Below is a small trained network, with its code and all its weights. Each question gives an input and a target symbol and asks what happens when units are switched off, that is, made to give their printed mean instead of their output.

import numpy as np


def w(rows, s, z=0):
    codes = np.array(rows[::2]) - 128.0
    scale = np.full(codes.shape[1], s)
    scale[-1] = z or s
    return codes * scale


def norm(h):
    return h / np.sqrt((h * h).mean(-1, keepdims=True) + 1e-5)


def f(y):
    return np.maximum(y, 0)


def softmax(a):
    e = np.exp(a - a.max(-1, keepdims=True))
    return e / e.sum(-1, keepdims=True)


def log_softmax(a):
    a = a - a.max(-1, keepdims=True)
    return a - np.log(np.exp(a).sum(-1, keepdims=True))


def net(x, mask):
    ids = ['λμξπστψ'.index(c) for c in x.split()]
    T = len(ids)
    res = E[ids] + P[:T]
    u = 0
    for l in range(3):
        q, k, v = (norm(res) @ M[l].T for M in (Q, K, V))
        z = softmax(np.where(np.tri(T) > 0, q @ k.T / 3**0.5, -1e9)) @ v
        res = res + np.where(mask[u], z, O[l][:, -1]) @ O[l][:, :-1]
        u += 1
        y = f(norm(res) @ A[l][:, :-1].T + A[l][:, -1])
        res = res + np.where(mask[u : u + 8], y, B[l][:, -1]) @ B[l][:, :-1]
        u += 8
    return log_softmax(norm(res)[-1] @ U[:, :-1].T + U[:, -1])


Q, K, V, O, A, B = {}, {}, {}, {}, {}, {}
E = w([
[83,151,168],'λ',
[123,93,184],'μ',
[91,50,92],'ξ',
[79,146,205],'π',
[103,111,146],'σ',
[105,104,6],'τ',
[94,159,58],'ψ',
],0.019)
P = w([
[255,182,59],'0',
[199,133,174],'1',
[43,40,120],'2',
[197,186,162],'3',
[43,71,165],'4',
[202,188,159],'5',
[42,62,145],'6',
[205,190,153],'7',
[40,55,141],'8',
[211,190,159],'9',
[40,56,136],'10',
[212,188,159],'11',
[44,59,137],'12',
],0.0097)
Q[0] = w([
[54,117,50],'0.h1',
[165,113,202],'0.h1',
[3,164,225],'0.h1',
],0.0065)
K[0] = w([
[141,118,63],'0.h1',
[126,129,200],'0.h1',
[9,100,163],'0.h1',
],0.011)
V[0] = w([
[253,24,64],'0.h1',
[61,74,152],'0.h1',
[234,142,72],'0.h1',
],0.005)
O[0] = w([
[64,8,42,23],'0.h1',
[153,93,154,213],'0.h1',
[222,212,253,6],'0.h1',
],0.0048,0.0023)
A[0] = w([
[78,121,90,45],'0.n1',
[191,76,191,132],'0.n2',
[184,184,103,198],'0.n3',
[118,172,193,142],'0.n4',
[136,155,81,6],'0.n5',
[190,120,154,79],'0.n6',
[1,185,98,128],'0.n7',
[94,119,85,3],'0.n8',
],0.013,0.0029)
B[0] = w([
[161,107,156,175],'0.n1',
[66,43,254,184],'0.n2',
[64,190,130,183],'0.n3',
[209,64,111,236],'0.n4',
[17,121,143,146],'0.n5',
[155,162,219,150],'0.n6',
[114,21,162,254],'0.n7',
[170,64,166,156],'0.n8',
],0.0085,0.0062)
Q[1] = w([
[158,156,65],'1.h1',
[255,145,110],'1.h1',
[51,130,46],'1.h1',
],0.011)
K[1] = w([
[130,158,141],'1.h1',
[191,1,98],'1.h1',
[191,115,173],'1.h1',
],0.0098)
V[1] = w([
[253,225,137],'1.h1',
[127,96,59],'1.h1',
[92,142,151],'1.h1',
],0.0059)
O[1] = w([
[108,168,61,2],'1.h1',
[129,254,232,82],'1.h1',
[106,7,72,159],'1.h1',
],0.005,0.0026)
A[1] = w([
[101,85,62,252],'1.n1',
[184,129,144,17],'1.n2',
[54,145,142,143],'1.n3',
[39,124,69,116],'1.n4',
[8,165,159,164],'1.n5',
[128,123,126,65],'1.n6',
[149,177,177,50],'1.n7',
[118,89,152,74],'1.n8',
],0.016,0.0041)
B[1] = w([
[178,187,254,254],'1.n1',
[40,107,16,143],'1.n2',
[154,111,30,174],'1.n3',
[42,132,207,200],'1.n4',
[99,95,23,198],'1.n5',
[116,139,128,128],'1.n6',
[129,73,56,159],'1.n7',
[186,215,226,214],'1.n8',
],0.0069,0.0079)
Q[2] = w([
[252,114,173],'2.h1',
[136,216,156],'2.h1',
[74,18,152],'2.h1',
],0.014)
K[2] = w([
[228,29,237],'2.h1',
[6,91,236],'2.h1',
[255,250,18],'2.h1',
],0.009)
V[2] = w([
[222,46,39],'2.h1',
[4,70,213],'2.h1',
[140,162,201],'2.h1',
],0.011)
O[2] = w([
[132,8,65,82],'2.h1',
[84,130,246,132],'2.h1',
[199,177,199,252],'2.h1',
],0.011,0.0017)
A[2] = w([
[111,190,215,172],'2.n1',
[252,126,149,86],'2.n2',
[83,98,156,15],'2.n3',
[16,187,16,4],'2.n4',
[157,85,127,155],'2.n5',
[105,132,193,169],'2.n6',
[155,50,120,157],'2.n7',
[85,248,125,121],'2.n8',
],0.017,0.0041)
B[2] = w([
[130,159,76,251],'2.n1',
[195,109,153,163],'2.n2',
[124,77,132,143],'2.n3',
[100,98,248,145],'2.n4',
[156,179,134,161],'2.n5',
[109,132,94,218],'2.n6',
[149,167,147,181],'2.n7',
[134,187,105,158],'2.n8',
],0.019,0.014)
U = w([
[192,194,83,82],'λ',
[44,165,217,158],'μ',
[157,119,249,3],'ξ',
[122,112,58,215],'π',
[90,76,166,147],'σ',
[74,251,94,118],'τ',
[40,154,100,193],'ψ',
],0.013,0.0036)

Each question gives the input, a string of symbols that net reads in full, and the target symbol t.
The units are the heads (3 rows each of Q, K, V and O) and the neurons (one row each of A and B). Each row of codes is followed by its name. A weight is (code - 128) times the scale printed after its matrix; where a second scale follows, it is the last column's (O, A, B and U).
mask holds one flag per unit, layer by layer, with each layer's heads first. A switched-off unit (its flag False) gives its mean, the last column of its rows in O or B, instead of its output. The means were averaged over made-up inputs and are rounded, as every weight is.
A unit's drop is (log p(t) with every unit on - log p(t) with that unit switched off) / (log p(t) with every unit on - log p(t) with every unit switched off).
The circuit of an input: a set's keep is (log p(t) with only the set's units on - log p(t) with every unit switched off) / (log p(t) with every unit on - log p(t) with every unit switched off). Starting from the 12 units with the biggest drops (on a tie, the unit counted first), units are removed one at a time, each time the one whose removal leaves the highest keep (on an exact tie, the one counted first), for as long as the keep stays at least 0.8.
units of the circuit, in order: the units of the circuit, biggest drop first
most important unit: the unit with the biggest drop
top k neurons: the k neurons with the biggest drops, biggest first
k most important neurons of layer l: the k neurons of layer l with the biggest drops, biggest first
input λ τ σ ψ σ, target λ: units of the circuit, in order	(2.h1; 0.n2)
input μ ψ λ ξ τ, target μ: units of the circuit, in order	(0.n4; 2.h1)
input ψ π λ, target ψ: most important unit	1.n4
input π τ τ π ξ λ τ τ ψ π σ μ σ, target π: 4 most important neurons of layer 1	(1.n1; 1.n7; 1.n4; 1.n8)
input τ μ μ σ π σ ψ λ π λ σ ψ ξ, target τ: 4 most important neurons of layer 0	(0.n2; 0.n7; 0.n4; 0.n5)
input ξ π ξ σ τ μ ξ λ σ, target ξ: top 3 neurons	(0.n3; 0.n7; 1.n4)
input λ λ λ π, target λ: units of the circuit, in order	(0.n4; 2.n4; 1.n1)
input τ σ π ξ λ σ π τ τ π λ π π, target τ: 4 most important neurons of layer 0	(0.n5; 0.n2; 0.n4; 0.n3)
input σ τ σ, target σ: 3 most important neurons of layer 0	(0.n3; 0.n7; 0.n4)
input π τ λ π σ π ξ ψ σ ψ π τ ψ, target π: top 2 neurons	(0.n7; 1.n4)
input τ μ λ λ π σ ξ μ λ λ, target λ: top 4 neurons	(0.n4; 1.n4; 1.n7; 1.n1)
input π μ λ ξ π μ σ π μ σ ξ π μ, target π: top 4 neurons	(0.n7; 1.n1; 1.n7; 1.n8)
input ξ λ ψ σ π τ ψ, target ξ: top 2 neurons	(0.n7; 1.n4)
input ξ λ τ, target ξ: most important unit	1.n1
input λ ξ π π ψ, target λ: 2 most important neurons of layer 0	(0.n7; 0.n3)
input τ τ σ μ π τ λ, target τ: 4 most important neurons of layer 0	(0.n5; 0.n4; 0.n2; 0.n3)
input τ ξ τ λ τ σ λ ξ τ, target τ: top 3 neurons	(1.n4; 0.n4; 0.n5)
input ξ π π, target ξ: top 3 neurons	(1.n4; 2.n1; 0.n3)
input ξ μ σ π π λ μ ξ σ, target ξ: top 2 neurons	(0.n7; 1.n4)
input ξ λ τ π λ, target ξ: most important unit	0.n7
input τ τ λ π τ τ π, target τ: top 2 neurons	(0.n5; 1.n4)
input τ ξ λ λ π λ ψ μ τ, target τ: 4 most important neurons of layer 0	(0.n4; 0.n5; 0.n2; 0.n7)
input τ π σ σ λ, target τ: top 4 neurons	(0.n5; 0.n2; 0.n4; 1.n4)
input ξ λ ξ π, target λ: top 3 neurons	(1.n4; 2.n1; 0.n7)
input λ λ μ, target λ: 2 most important neurons of layer 0	(0.n3; 0.n7)
input σ ξ σ μ λ τ μ τ μ τ τ, target σ: top 4 neurons	(1.n4; 0.n3; 0.n7; 2.n1)
input ξ μ τ ξ λ, target ξ: top 3 neurons	(1.n4; 2.n1; 0.n3)
input ψ μ π, target ψ: most important unit	1.n4
input μ σ τ τ λ λ λ σ ψ σ ξ, target μ: top 4 neurons	(0.n4; 0.n2; 1.n3; 1.n5)
